Rows lie near named flat spaces through zero. A row that begins with a name and a colon came from that space; any other row is followed by the name of its block's space that it lies nearest.
j469_j268: [ -63  150  -56  -69  -18 -151   57  -50   18   60  -70   91   66  108
   30  -74  -93  -70   72  -12  147  -34   41   97   23  -76  -14  -21
   53  -15  -53  -44]
j469_j268: [ -52 -146  -36   44   59  -82   20   49   75  -11   55  -93   52  -95
  -27    7   85  -27 -130  142  -32   60 -136  134  -46   17  141  -87
  -49 -108  100  124]
j225_j520: [  26   14  361  -61  301  290  185  -49  229  302  117  -25   72 -116
  -25   24  308  410  127 -300 -104 -137   -7   20  135  -34 -148 -120
  348  125  -37  153]
j160_j145: [ -10  -17   57   43  -70   46  -66   -2  -88 -121  114  -29    8   38
   40  -26  -88 -128   14  -32   21  -23   81 -150  -36   18   11   97
  -58   45  -41  -26]
j225_j520: [  15 -163    9   23  -24 -117 -257   51  -88  -46 -190  -82  125 -215
  -77  337  142  248  104  132 -296   84  -77  247  -10  147  -60 -157
 -151 -154  162   62]
j220_j80: [ -60 -133   80  -16  133  -13    4  -86  -12    7   22  -50   56 -209
   17  -41  146   46  -47  261 -127   -9 -153   99   16    2   60 -176
  -35  -52   80  133]
j220_j80: [ -72   49  178 -150  292  256   68  -91   96  170  -89    0   85 -211
  120   34  274  184  152  132 -198   17  -19 -160   61 -132   34 -117
  328   62  -73  -54]
j220_j80: [   8  -44   72  -28   22    5 -141  -68 -113  -24 -103  -43   48  -73
  -61  113   40   90  118   92 -180  -13   19  103   32   60 -116  -75
  -24  -18   48  -13]
j469_j268: [  15 -204  -13   63  -20  -44 -151  -34 -158 -181   24 -147   -1  -75
  -96   40  -38 -151  -85  292 -174   73  -71   96  -79  119   35  -44
 -185  -74  127   51]
j225_j520: [  21   22  100   38   35  108   17  117  129  126  -94  -47   36  -32
   17  156   83  188  109 -270  -75  -15   83  -99   56   45  -96   27
  208   58  -44   23]
j160_j145: [  83    7    9 -132  133  107   46 -154  -42   73  -25   54 -105  -21
 -102  -94   86   75  -66  163  -97  -11 -104  138   32  -27  -57  -87
    6    1    8  -12]
j165_j944: [  13   20  329 -139  235  125  -48 -271   23  317   52  117  177 -215
 -182   81  283  362  164   80 -137 -211   -3  293  158 -144 -221 -325
  120  -36  -37  148]
j165_j944: [  49  167 -103  -99   14  267   89   38   80   86  -90  157 -159   13
  104  -80   25  -81    5   34  112   49  125 -392    1 -222   79  172
  218   94 -171 -237]
j159_j10: [  29  -44   87  166 -110  -45  -24  197  139   66  115 -104   37  145
 -125  195   33  325   63 -638   52 -116   90  166   86  148 -179   75
   -9   17   68  121]
j159_j10: [  17   18    7 -102  -36  -69 -152  -64 -126  -15 -224  111   41 -146
   -4   79   45   94  204  230  -66  -14   41  141   41  -35 -114  -73
  -51  -55   66  -60]
j225_j520: [   1   92  -79  -54 -107  -62  -15   69   -4  -37  -55  110   -9   44
  106  -24  -68  -48    7  -83  118   11   32  -66  -24  -26   47  105
  -35  -24  -78  -52]
j159_j10: [  66    9  -13 -112  -23   92 -205   -8 -189 -139 -235  -20  -29  -31
   20  147  -13   12  173  136 -238  109   75  -53  -39   82  -81   85
    3    5   13 -192]
j469_j268: [ 108    2  131  -46   59  241   66  -46    8   31  162   61 -100  -18
    3  -98   54   32  -75  -77    4  -52    0 -156   -3  -24  -20   67
   33   87  -88   28]
j225_j520: [ -98  188 -294 -169 -193 -330  -84 -231 -350 -286 -118  163  -78  265
   45 -345 -377 -486   46  424  247  -12   51  162  -41 -110   28   90
 -274  -43    1 -269]
j165_j944: [ -67 -163  -30   65  -86  -82 -129  100 -120 -295   82 -154   46  -26
  115    9  -83 -219  -75  107  -77  112  -53  -81 -135  139  178  109
 -179  -62   67   25]
j469_j268: [  44  -20   15  -35  -38  -51  -45   74   51   52  -40   60   31  -50
  -32   79   72  151   11 -108   18  -22  -23  160   15   22  -36   -9
  -36  -82   20   79]
j225_j520: [  62  -66  213   20  115  112  -60  143  200  234  -67  -39  174 -219
  -36  392  304  500  126 -305 -235   16  -24   84   46   89  -93 -136
  163  -54   12  160]
j159_j10: [  48   36  -79 -156  -23  -44   -8  -16  -39  -34  -90  141  -56  -18
   16 -112   -2  -59   -2  174   92   23  -33  133  -29  -67   32   48
  -49  -73   15  -42]
j225_j520: [ 101   47  317 -225  313  347   31  -30   75  121  -22  -23  101 -120
   79  188  299  394  219 -158 -335   95  -35  -39  -23   72  -60  -24
  297   80  -43  -35]
j159_j10: [ -53    1    6  151   26 -105  152  -26  171  210  163   -9   41   37
 -106  -18   34  120 -142 -196  129 -126  -69  113   91  -41  -22 -174
   -9   -4   -8  182]
j469_j268: [ 125 -127  165   -5   96   62   17   -5  128  208   87   35   38 -168
 -177   87  196  252 -117  -61  -71  -77 -118  256   37   35  -83 -167
   -7  -93   26  273]
j165_j944: [  50    9  132  -14  -12  117 -136   45    0   81 -100   45   78 -155
   31  225  108  202  125 -111 -150  -19   75 -115   32   22  -93  -22
   66   -2  -84   15]
j159_j10: [ 183   88 -103  136 -220  177  -67  309   76   -9 -129  -12 -130  144
   40  306 -119   82   11 -503  -38  129  194 -417  -61  144  -65  296
   85  102 -138 -157]
j469_j268: [  59  -65  157  158  -30   11  -58  -50  -51   36   81  -87   42   -2
 -139  141  -31  133   66 -150 -104  -89   60   40   52  127 -205  -97
  -59   74   49  104]
j165_j944: [ -10   75  -18  -90   -6   36  -57   11  -49  -35 -141   36   12   -7
   93   33  -16  -30   99   36  -53   49   54 -102  -14  -13    6   65
   73   10  -63 -115]
j159_j10: [ -99  -85  110   17   14 -196  -38   10   27   -2   55  -52  164  -55
  -25   26   79  151  104  -78   27  -94  -44  329   53   48  -49 -109
  -66  -84  135  166]
j220_j80: [-141  -74  -29  -13   10 -218  -82 -205 -201 -171  124  -43   95  -12
   -8 -140  -72 -193  -50  360  -12  -26 -117  204  -32  -12   92 -150
 -258  -87   91   35]
j165_j944: [  41  -46   14   10  -21  143 -175  -49 -187 -128 -128  -29  -44 -139
   37  135   17   -3  128  244 -226   80   66 -224  -24   28  -44   10
  -46   59   29 -156]
j225_j520: [  87  103 -136  -53 -149 -108  -18  -24  -63   11  -68  199  -84   48
   -4  -50 -109  -32  -80    9  134  -24  -19   45   -4  -25  -29   20
 -165  -45  -72  -20]
j220_j80: [  44  -33   30  180  -78   -4   43  -17  129  240  202   90  -30  -50
 -168   35   61  179 -217 -237  133 -203  -30   27  119  -69  -83 -151
 -120  -24  -83  223]
j225_j520: [  42  124  -75 -229  -45   58  -91  -67 -231 -224 -179  127  -81   29
  187 -122 -128 -230  119  274  -32  116   51 -172  -98  -19   53  184
  -27   33  -74 -252]
j159_j10: [ -98  -89  153  177   30  -96   97   24  192  202  190  -38  122 -109
  -54   12  134  223  -61 -254  105 -205  -54  127  136  -20  -53 -191
    5  -16   26  302]
j160_j145: [ -50  104 -188  150 -189 -231   65  100   86   31   51   -2    5  274
  -57  -13 -233 -149 -103 -288  262  -36   79   31    3   -2   12   72
  -56  -18  -56   -3]
j160_j145: [  59  -58   25   -9   29   69   70   24   66   20  152   39  -49  -43
   -4  -70   66   17 -158  -20   51    0  -93   -4  -38  -12   85   12
  -54  -26  -13  100]
j160_j145: [ -72   46   23 -157   59  -18 -145 -247 -290 -185  -62  -10   56   21
   28  -95  -98 -228  146  413 -137   32   33   34  -42  -34   -6  -34
  -63    5    3 -180]
j469_j268: [   8  107  159 -274  157   34  -88 -193 -160    4 -237   76   92  -74
   32   16   88  154  344  206 -192   -6   32  209   49   -2 -179  -86
  123   21   37 -121]
j160_j145: [   5   47 -266   -8  -96  -58   62  -19  -92 -165   -7   52 -164  116
   73 -201 -198 -364 -181  273  138  122  -44 -171 -108  -57  184  118
 -130    5  -23 -154]
j160_j145: [  30  122   -8  121 -102    8  154  274  320  176  199   25   54  224
   25  116  -40  108 -117 -704  256  -18   89 -136  -26    5   69  172
  133   11 -171   84]
j469_j268: [  15   30 -143   47  -43  -53   91  -11  -21  -71   74   14  -86   89
   50  -82 -105 -126 -157   48   64   81  -88 -103  -71   22  117   22
 -123   24   -9  -39]
j469_j268: [ -24 -141  105  134  105  125  -21  -57  -55  -62   92 -177   25 -134
    8   96   71   19   -6  154 -235   63  -50 -182  -28   79   32 -106
  -11   80   75   24]
j225_j520: [  21  106  217 -135  207  276   83  -52   52   98  -48  -22   30   -4
   82    5  103  108  199 -109 -136    3   92 -175   32  -20  -85   47
  339  149  -97  -92]
j159_j10: [ -69   15 -146   31  -57 -174  -19 -129  -97  -10  -37    8  -51   81
 -101 -115 -103 -106  -80  148   60  -79  -38  165   69  -39  -44 -100
 -139  -38   29  -15]
j159_j10: [  48 -120   11  118  -29  111  -54  163   98   59  -43  -79  -27 -140
    0  177   96  102 -125 -135 -139   32  -29 -172    3   84   26    9
   34  -24  -48  106]
j225_j520: [ -97 -139 -121  119  -35 -230   23 -197 -133 -133  305  -58  -17   53
 -116 -240 -132 -300 -329  334  106  -52 -197  188  -47  -20  158 -168
 -372  -94   83  142]
j220_j80: [  53   11   59   51  -12  113   43   89   45  -15   40   -9  -27  -16
   91   66   20   85   37 -169  -19   40   32 -208  -27   54    4   82
   46   89  -19  -15]
j220_j80: [  80  102 -104 -114 -146 -177  -70   19 -143 -149 -175   70  -34  197
  -16  -36 -220 -126  129  -11   82   52   76  204  -57  102 -108  146
  -85  -24   46 -117]
j165_j944: [ 100 -116   23  214  -68    4  158   98  166  128  172  -48 -159   66
 -192  -75    7  149 -183 -342  162 -161  -27  121  107   75 -148   -3
  -50   59   88  230]
j220_j80: [  25   90  -73 -104  -28  -19 -113 -152 -296 -218 -204    9  -42   46
   95  -14 -182 -202  149  337 -169  132   34 -123  -78   76  -37   35
  -78   73    3 -241]
j160_j145: [-134 -160   64  122  201    1  217  -63  182  123  237 -150   17  -85
  -68 -187  150   -8 -198  100   50  -88 -164   99   67  -76  115 -190
   72    1   98  220]
j220_j80: [  62  109  -95  -30 -122   20 -128  -94 -253 -163 -164   63  -93   64
   54   30 -186 -136  125  171  -81   70  106 -202  -37   36  -85   80
 -104   91  -37 -241]
j165_j944: [  58   29   70 -268   60 -102 -242 -256 -340 -158 -231   73  109  -64
  -72   60  -33  -22  301  501 -232   79    5  367  -60   48 -150 -115
 -124  -83  131 -147]
j220_j80: [-101  -37  -93   44  -56 -127  -81  -55 -109  -91 -111  -32    6  -45
   -5  -42  -62 -137   74  272   14  -15   38   33   33  -54   -5  -49
  -66  -21   90  -67]
j160_j145: [ -18   20    5  104  -54  -29   15   43   63   64   62   -5   30   31
  -17   70  -12   72  -10 -187   56  -48   39  -48   34   -2  -26  -18
   -9   20  -27   38]
j160_j145: [  49  172  -40 -273   84   96  -15 -148 -161 -106 -111  117  -28   90
   91 -105  -79 -187  118  288  -47  138   34  -64 -108  -76   57   98
   70   27  -77 -265]
j165_j944: [   1  -72   99  -72  119  -75    3 -151  -12   82   78   26   73  -85
 -140  -43  124  134  -11  155  -36  -78 -123  372   42  -21  -57 -203
  -81  -90  103  145]
j159_j10: [  -9  103 -129 -118  -77 -104 -119  -95 -209 -147 -218   91   -6   25
   60  -18 -139 -175  160  326  -13   87   66    2  -49  -40  -11   32
  -75  -15   20 -218]
j165_j944: [ -31 -215  163  217  -25   91 -122  105  -20  -87   66 -244   29 -104
  -40  166   65  117   66 -167 -191  -54   65 -102   50  163 -103   11
   -5   66  107  106]
j160_j145: [ -81 -225   29  352  -54   83    7  277  166  -37   87 -282    6 -122
   65  188   65   39  -87 -239  -91   36   30 -351    6  123   90   52
   69   69   66  126]
j160_j145: [  23   31  -24  141  -96  -60   22   77   81  100  -25   -6   -7   65
  -76  108  -45  116   31 -250   73  -62   80    4   67   31 -122  -12
   15   38    8   34]
j159_j10: [ -68 -145   80   52  105   54  -23  -85  -32  -17   53  -89   38 -193
  -10  -29  101  -54  -29  301 -114  -10  -60  -39    9  -40   57 -133
   -4   -8   68   74]
j220_j80: [ -48   92   42  -72  105   87  103  -14   63   23   49   12   41   33
  121  -53   32  -24   48  -27   25   46   11 -143  -31  -68   94   40
  148   58  -67  -75]
j159_j10: [  49  -26  230  -27  129   31 -103  -53   50  236 -135    0  161 -197
 -129  320  262  526  229 -149 -265  -82  -17  276  131   75 -258 -257
   87  -31   69  126]
j225_j520: [  14   32  129  -18   97   93   76  -23   95  139   44   15   38  -30
  -12   13   92  138   39 -130  -11  -61   10   -3   51  -25  -60  -52
  133   44  -45   63]
j469_j268: [   7 -110  104 -132  157  153  -45  -51  -13    3   -7   42   25 -297
   84    2  247  106  -20  299 -171   48 -137  -26  -26  -59  115  -93
    6  -66   19   55]
j165_j944: [ -58  108   95 -252   75  -86 -208 -204 -271 -111 -318   24  115   11
  -26   58   20  139  526  249 -176  -21  142  348   81   -6 -265  -53
   62   13  163 -250]
j220_j80: [  15  -76  297  -47  259  301   54   38  127   34  258 -131  154 -115
  108  147  240  180    2 -161 -238  110  -77 -188 -108   65  149   -4
  179   43  -58   81]
j165_j944: [  37  -57  -46  285  -97   79  269  160  305  205  351   31 -178   49
  -49 -144   21   62 -407 -459  319 -174  -61 -227   85  -63   72   37
  -40   70 -107  256]
j469_j268: [ 20  35  22 -65 -27 -80 -53  34  20  41 -63  60  89  -5 -12  80   7  59
  60 -59  17   2  15 142 -13  12 -28 -10   3 -76 -18  35]
j469_j268: [  47  -43  -49  120  -85   75  142  175  114 -102  294  -61 -130  184
   42 -113  -76  -86 -212 -342  188   26  -14 -173  -80   60  135  230
  -65   64  -12   37]
j165_j944: [ -24  -79  -60  -70  -18  -71 -113  -66 -190 -217  -48  -21  -26  -56
   40  -58  -17  -93   35  307  -85   68  -69   94  -54   40   53    6
 -178  -49  124  -72]
j225_j520: [ -45  -98  157  -45   85  -78  -31   -6  -35 -127  102  -99  180  -52
   48   14   22  -53  101  113  -64   67  -46  162 -103   87   72  -26
  -19  -52  115   89]
j220_j80: [ -88   18  -38  -15  -64 -155 -133 -190 -240 -154   -5   35   63  -10
    8  -63 -123 -180   98  345    5  -24   30   56  -12  -55   -7  -86
 -195  -20   50  -93]
j469_j268: [  66  -44  193 -113  135  240  -49  -52  -66  -49   37  -13   11 -133
   66   41  140  104   95   77 -201   46  -12 -113  -40   34   -7   23
   68   54   -9  -28]
j165_j944: [ -52  -20  -17 -130   18  -78 -124  -55 -148 -144 -111    4   61  -78
   94   -1   16  -45   71  231 -124   66  -66   87  -45   35   59  -19
  -88  -76   35  -53]
j159_j10: [ -40  -33   18   68   26 -102   98  -64   28   47   67  -39   -1   25
  -55 -117  -38  -34  -77    6   63  -85  -63  121   52   22  -38 -101
  -27   15   39  128]
j160_j145: [  55  244 -175 -220 -224 -189 -180  -97 -296 -183 -285  215  -44  224
   32  -78 -315 -247  206  138  120   19  170  108  -39  -15 -133  173
 -128  -27  -78 -283]
j160_j145: [  54  118   49 -170   72  102   24   95   80   41 -141   41   47   50
   86   79   42   68  158 -138  -36  102   72  -28  -52    6    1  131
  233   10  -64 -108]
j220_j80: [ -17   -2  -29   95 -129 -235    1   16  -79 -155  135  -73   44  213
  -17  -27 -205  -84  -21 -194   93   -8  -17  159  -53  169  -27   43
 -204    3   73   55]
j225_j520: [  -8   62   57  -69   79   -5  -14 -102  -35   77  -99   -8   28   38
  -70   39   43  160  139  -45  -97  -53   17  166   84   18 -155  -87
   72   28   24  -40]
[ -62  -52  -76   36  -57 -188  -85  -49  -68  -29  -50   11   76  -83
  -25   19  -45 -106  -47  244    2    4  -54  116  -14  -17   48 -126
 -142 -108   38   58] => j469_j268
[ -46  -49  -15  -61  -17 -190 -136  -71 -136 -124  -24  -18  137  -28
  -18   39  -54 -113   36  251  -64   61  -56  226  -80   44   54  -80
 -156 -129   73   18] => j160_j145
[ -64   88  -24 -128   14    5   24  -78  -62  -66    6   85   -6   38
  105 -193  -61 -201   24  160  112  -14   33  -72  -20 -122   84   73
   34    8  -76  -95] => j469_j268
[  -7   46   83   -4   26   83  -38   87   64   71 -145  -38   74  -37
   51  161   46  101  166 -149  -95   19  113 -118   27   23  -70   37
  205   42  -53  -43] => j225_j520
[ 191  206 -224   41 -233  -10   68  177  176  267 -167  246 -201  159
  -83  104  -81  203 -177 -516  204  -73   56  -71   94  -13 -142  104
    0   -7 -216   -4] => j159_j10
[ 116  140   58  -61   20   57   31    5   80  208 -147   73  -11   99
 -117  123   14  232  124 -290  -23  -55   93  114   85   29 -232   -9
  170   46  -67  -23] => j469_j268
[  -4 -101  109  154   71  141  109   35  123  102  111 -122  -50  -55
  -41  -28   64   41 -105 -136  -34  -80   -7 -149   68   29  -36  -35
  119   93  -14  140] => j225_j520
[ -23    9  165  -33  156  131   99   15  153  136  108  -41   77  -15
    7   13  144  147   34 -189  -21  -40    1   -1   32  -32    4  -22
  197   33  -41   71] => j160_j145
[ 176   -5  127   60   28  202   14   72  143  271 -102   54  -64 -133
 -116  225  170  389   16 -291 -133  -72   28  -54  112   56 -221  -76
  134   58  -59  111] => j159_j10
[ 119  -91  232  -37  180  317   58    8  106  143   38  -11  -36 -214
  -11   50  229  203  -13  -23 -174  -15  -39 -129   25   13  -50  -40
  184   65  -35  117] => j159_j10
[ 118  -19 -120  156 -165    8   15  170  113  102   -7   60 -118  -19
  -26  123  -24   95 -238 -269   47   -3  -42 -161    7   70    4   32
 -101  -21 -101  109] => j225_j520
[-131   78  -81 -108  -37 -256   88 -269 -160  -83   84  148  -40  108
   -7 -474 -188 -341  -49  353  320 -188  -36  252   65 -174    3  -65
 -168  -24   19   16] => j469_j268
[  15  101  150 -211  179  180  -22  -42  -12   34 -148   20   87  -63
  110   94  131  140  250   30 -191   84   49  -60  -18  -12  -33   22
  243   50  -48 -138] => j469_j268
[-102    3   65 -175  128 -176 -129 -198 -196 -105 -106  -85  160   37
  -40   15   18   56  194  200 -213   14  -79  412   11   91  -80 -150
  -60  -78  121  -44] => j159_j10
[ -17  -20  103   91  -15  -18   13  113  158  120  106  -26  112   -2
  -43  133   79  182   38 -313   67  -69   52   62   38    4  -37  -17
   60  -22    0  121] => j165_j944
[-108   37   11 -117   73 -117 -138 -248 -282 -190  -88  -51  109   27
    5  -26  -76 -127  252  420 -148   55   26  160  -28  -11  -39 -102
  -82    5  125 -196] => j165_j944
[ -66   17 -161  -22 -141 -168  -59   28  -94 -157  -33   32  -23   81
   76 -121 -158 -251  -81   97  123   18   -6    3  -49   -9  107   99
 -142  -72  -29  -45] => j160_j145
[  61  104 -152  -16  -88  100   32   96   12  -46  -66   53 -140  125
   69  -20 -102 -120  -47  -85   74   89   78 -257  -52  -31   61  198
   51   58  -97 -178] => j225_j520
[  30  -18   -1  110  -56   47   19   19    4   -3   70  -21  -62   31
  -39    5  -43   -8  -23  -77   42  -32   54 -108   17    6  -43   31
  -26   66   10   -4] => j165_j944
[-133   -8   43  -38   54  -82  -74  -74  -64  -74   57  -85  139   49
   -8   -3    0  -59  107   76  -29  -11   29  135   -5  -32   33  -36
    0  -43   47  -44] => j220_j80
[  65   64 -221   69 -214 -133   -9  109  -25  -94  -21   64  -86  166
    5    4 -219 -189 -118  -70  165   83   36  -76  -90   34   64  141
 -151  -28  -36  -76] => j160_j145
[ -73  -38  -16   49   27  -10   70  -87  -34  -77  190  -56  -30   68
  -12 -183  -62 -189 -101  119   91  -33  -26  -32  -16  -57   87   -1
  -61   32   25    3] => j165_j944
[  25  126   21 -173   41   39   36  -74  -16   40  -33  145    2   24
   58 -108  -10  -50   34   57   70  -13   13    3  -12  -91   12   34
   66   -4 -105  -56] => j469_j268
[ -24  -22  117 -215  123   14 -200 -288 -297 -108 -137   44   66 -168
  -22  -22   87   38  223  484 -249  -20  -32  209   29  -28 -111 -160
  -90  -35   86  -98] => j165_j944
[  26   48   77 -110   30  -40 -166   -3  -89  -20 -230  -26  174  -41
   21  244  -14   42  217   66 -228  116   58   78  -63  106  -71  -34
   85  -54  -19  -67] => j165_j944
[  33  -11   51 -277  105   13 -270 -181 -317 -220 -192   30  126 -162
   75  144   60  -20  211  524 -361  206  -73  124 -144   63   46  -74
 -121 -103   65 -182] => j225_j520
